array([[-0.05,  0.07, -0.20,  0.14,  0.13, -0.10,  0.17,  0.01,  0.14,
         0.05, -0.21,  0.09,  0.13,  0.17,  0.21, -0.01],
       [ 0.01,  0.00, -0.01, -0.09, -0.13, -0.09,  0.02, -0.09, -0.20,
        -0.14,  0.09,  0.12,  0.14,  0.11,  0.14,  0.01],
       [ 0.16, -0.05,  0.11, -0.08, -0.09,  0.11, -0.08,  0.06, -0.02,
        -0.14,  0.07, -0.02, -0.06, -0.07, -0.10, -0.01],
       [ 0.07,  0.01,  0.01, -0.04,  0.04,  0.03,  0.00,  0.03,  0.06,
         0.09,  0.03,  0.08,  0.00,  0.05,  0.02,  0.06],
       [ 0.06,  0.20,  0.08, -0.21, -0.08, -0.05,  0.26,  0.03, -0.16,
        -0.16, -0.03,  0.06,  0.09,  0.13,  0.21,  0.13],
       [ 0.18,  0.12, -0.01, -0.08,  0.14, -0.15, -0.01,  0.08,  0.06,
        -0.14,  0.09,  0.20, -0.02,  0.20, -0.09,  0.11]])
The maximum is 0.26
Give the entry just right of -0.07.
A: -0.10
The entry just left of the largest entry is -0.05

[5, 12, -10, 16, -43, 35, 37, -8, 19, -17, 42, -5, 18, -9, 17]
Give the entry just right of the centre entry.
Answer: 19
Give the median of all entries.
Answer: 12
The entry just right of -17 -> 42
Give the entry just right of 37.
Answer: -8
Give the smallest entry.
Answer: -43
The entry just right of -43: 35
